data =
[[135, 107, 134, 118, 119, 139, 118, 133, 115, 134, 132],
 [107, 137, 125, 134, 115, 128, 114, 149, 131, 133, 125],
 [128, 128, 128, 128, 128, 128, 128, 128, 129, 128, 129],
 [136, 105, 133, 116, 118, 139, 118, 132, 118, 135, 134],
 [117, 134, 135, 138, 124, 129, 112, 150, 111, 134, 113],
 [143, 111, 129, 117, 129, 133, 133, 115, 128, 128, 137],
 [124, 122, 126, 147, 126, 113, 103, 138, 141, 143, 127],
 [140, 118, 139, 145, 139, 120, 111, 134, 112, 140, 113],
 [134, 105, 132, 115, 116, 140, 118, 133, 119, 135, 136],
 [124, 121, 135, 116, 117, 144, 124, 141, 108, 128, 126],
 [132, 109, 132, 117, 118, 139, 119, 134, 118, 133, 133],
 [142, 133, 136, 134, 147, 125, 139, 118, 112, 123, 115],
 [122, 128, 136, 132, 123, 134, 116, 146, 108, 133, 116],
 [115, 139, 134, 138, 125, 129, 116, 149, 111, 132, 112]]
Indices start at 1.
row 1 col 1 => 135
row 3 col 1 => 128
row 8 col 1 => 140
row 2 col 6 => 128
row 2 col 2 => 137
row 10 col 7 => 124
row 9 col 4 => 115
row 3 col 9 => 129
row 11 col 8 => 134
row 6 col 11 => 137
row 11 col 4 => 117
row 11 col 7 => 119
row 5 col 2 => 134
row 7 col 7 => 103
row 6 col 7 => 133
row 5 col 10 => 134
row 9 col 6 => 140
row 13 col 2 => 128
row 1 col 10 => 134
row 10 col 2 => 121
row 2 col 3 => 125
row 1 col 3 => 134
row 5 col 11 => 113
row 7 col 11 => 127
row 9 col 9 => 119
row 10 col 1 => 124
row 7 col 10 => 143
row 8 col 3 => 139
row 14 col 5 => 125
row 2 col 4 => 134
row 4 col 8 => 132

W =
[[126 128 129 127]
 [123 116 135 139]
 [126 122 140 108]
 [123 121 132 148]
 [135 119 106 115]
 [107 125 117 117]
 [125 115 135 139]
 [126 122 146 128]
 [124 115 138 137]
 [104 145 122 134]]
Rows and columns are counted from 1.
(1, 1) -> 126
(4, 1) -> 123
(4, 2) -> 121
(2, 4) -> 139
(3, 3) -> 140
(5, 1) -> 135
(2, 1) -> 123
(1, 4) -> 127
(8, 4) -> 128
(10, 2) -> 145
(5, 3) -> 106
(5, 2) -> 119
(7, 4) -> 139
(2, 3) -> 135
(3, 1) -> 126

X =
[[135 146 149 123 130 100]
 [123 106 110 126 126 109]
 [128 103 140 126 130 149]]
Indices start at 1.
(1, 1) = 135
(2, 4) = 126
(2, 6) = 109
(2, 2) = 106
(2, 5) = 126
(3, 4) = 126

A =
[[124 131 118 132 132 138 127 130 128 130]
 [129 132 113 129 134 134 128 128 129 130]
 [115 122 152 134 122 136 122 130 124 124]
 [134 130 110 131 129 127 130 128 126 133]
 [128 129 120 130 130 131 128 127 126 129]
 [133 130 111 130 130 128 129 127 126 132]
 [124 131 152 111 133 125 132 132 143 120]
 [133 126 118 134 125 123 127 124 121 131]
 [142 131 105 128 128 117 132 126 126 135]
 [132 131 110 130 131 130 129 128 127 132]
 [132 128 115 132 127 128 128 127 124 132]
 [120 136 112 126 142 148 128 132 135 128]
 [124 120 131 143 118 131 121 125 114 130]]
Indices start at 1.
(1, 1): 124
(10, 7): 129
(5, 8): 127
(6, 1): 133
(13, 5): 118
(6, 10): 132
(8, 2): 126
(8, 8): 124
(6, 2): 130
(13, 4): 143
(13, 7): 121
(1, 6): 138
(5, 1): 128
(12, 6): 148
(13, 1): 124
(1, 4): 132
(9, 10): 135
(3, 3): 152
(6, 9): 126
(5, 10): 129
(3, 5): 122
(1, 2): 131
(8, 1): 133
(6, 8): 127
(8, 4): 134
(7, 5): 133
(9, 2): 131
(13, 10): 130
(3, 1): 115
(7, 4): 111
(11, 6): 128
(12, 8): 132
(4, 1): 134
(4, 10): 133
(6, 4): 130
(6, 3): 111

grid =
array([[120, 147, 120, 129, 129, 120],
       [120, 118, 122, 122, 138, 136],
       [140, 124, 120, 121, 132, 111],
       [130, 125, 120, 122, 134, 115],
       [120, 150, 128, 136, 122, 116],
       [143, 112, 126, 122, 132, 102],
       [126, 125, 120, 122, 135, 121],
       [115, 131, 121, 124, 136, 145],
       [125, 119, 122, 122, 136, 126],
       [110, 133, 120, 125, 137, 144],
       [108, 121, 135, 132, 131, 143],
       [132, 114, 131, 127, 130, 106],
       [126, 114, 124, 122, 136, 122],
       [123, 135, 118, 124, 134, 131],
       [144, 124, 120, 120, 131, 117]])
Rows and columns are counted from 1.
(1, 1) -> 120
(15, 6) -> 117
(4, 1) -> 130
(2, 3) -> 122
(14, 6) -> 131
(9, 2) -> 119
(7, 1) -> 126
(4, 3) -> 120
(11, 3) -> 135
(3, 6) -> 111
(2, 2) -> 118
(9, 3) -> 122
(5, 6) -> 116
(3, 4) -> 121
(12, 4) -> 127
(1, 6) -> 120
(8, 5) -> 136
(8, 6) -> 145
(10, 3) -> 120
(5, 5) -> 122
(7, 2) -> 125
(14, 1) -> 123
(4, 5) -> 134
(5, 1) -> 120
(7, 3) -> 120
(12, 5) -> 130
(12, 1) -> 132
(6, 4) -> 122
(6, 5) -> 132
(4, 2) -> 125
(14, 2) -> 135
(14, 3) -> 118
(6, 1) -> 143
(1, 3) -> 120

M = [[138, 136, 124, 126, 123, 121, 129], [124, 130, 123, 119, 115, 115, 125], [151, 130, 124, 138, 126, 127, 128], [143, 135, 123, 126, 131, 131, 138], [127, 123, 119, 136, 121, 116, 127], [131, 133, 129, 128, 139, 140, 140], [132, 121, 127, 134, 126, 128, 123]]
Indices start at 1.
(1, 1) = 138
(2, 1) = 124
(7, 1) = 132
(4, 4) = 126
(1, 2) = 136
(6, 7) = 140
(1, 4) = 126
(3, 5) = 126
(5, 6) = 116
(5, 5) = 121
(7, 6) = 128
(3, 7) = 128
(5, 1) = 127
(7, 5) = 126
(5, 7) = 127
(3, 1) = 151
(7, 3) = 127
(6, 3) = 129
(5, 4) = 136
(1, 5) = 123
(7, 2) = 121
(2, 6) = 115
(4, 7) = 138
(3, 3) = 124

B =
[[129 129 128 129 129 129 129 129 128 128 128 129 129 128 128]
 [150 150 128 150 150 150 149 149 107 107 108 150 149 128 106]
 [140 140 128 140 141 140 140 140 116 116 117 140 140 128 116]
 [126 126 128 126 126 126 126 126 130 130 130 126 126 128 130]
 [147 147 128 147 147 147 146 146 110 110 111 147 146 128 109]
 [126 126 128 126 126 126 126 126 129 129 129 126 126 128 129]
 [106 106 128 107 106 106 107 107 150 150 149 106 107 128 151]
 [106 106 128 106 105 106 106 107 149 150 148 106 107 128 150]
 [133 133 128 133 133 133 132 132 124 124 124 133 132 128 124]
 [138 138 128 138 138 138 138 137 118 118 119 138 137 128 118]
 [145 145 128 145 145 145 145 144 112 111 112 145 144 128 111]
 [112 112 128 112 112 112 112 112 144 145 144 112 112 128 145]]
Indices start at 1.
(1, 1) -> 129
(10, 12) -> 138
(9, 8) -> 132
(1, 14) -> 128
(1, 5) -> 129
(6, 9) -> 129
(9, 5) -> 133
(10, 13) -> 137
(6, 6) -> 126
(7, 12) -> 106
(10, 6) -> 138
(12, 15) -> 145
(6, 1) -> 126
(4, 1) -> 126
(2, 12) -> 150
(3, 6) -> 140
(10, 1) -> 138
(9, 15) -> 124
(10, 10) -> 118
(9, 7) -> 132
(6, 13) -> 126
(6, 15) -> 129
(8, 6) -> 106
(12, 6) -> 112
(12, 5) -> 112
(8, 2) -> 106
(9, 1) -> 133
(8, 7) -> 106
(4, 13) -> 126
(7, 14) -> 128
(6, 2) -> 126
(2, 9) -> 107
(4, 10) -> 130
(10, 3) -> 128
(7, 4) -> 107
(4, 15) -> 130
(5, 4) -> 147
(1, 2) -> 129
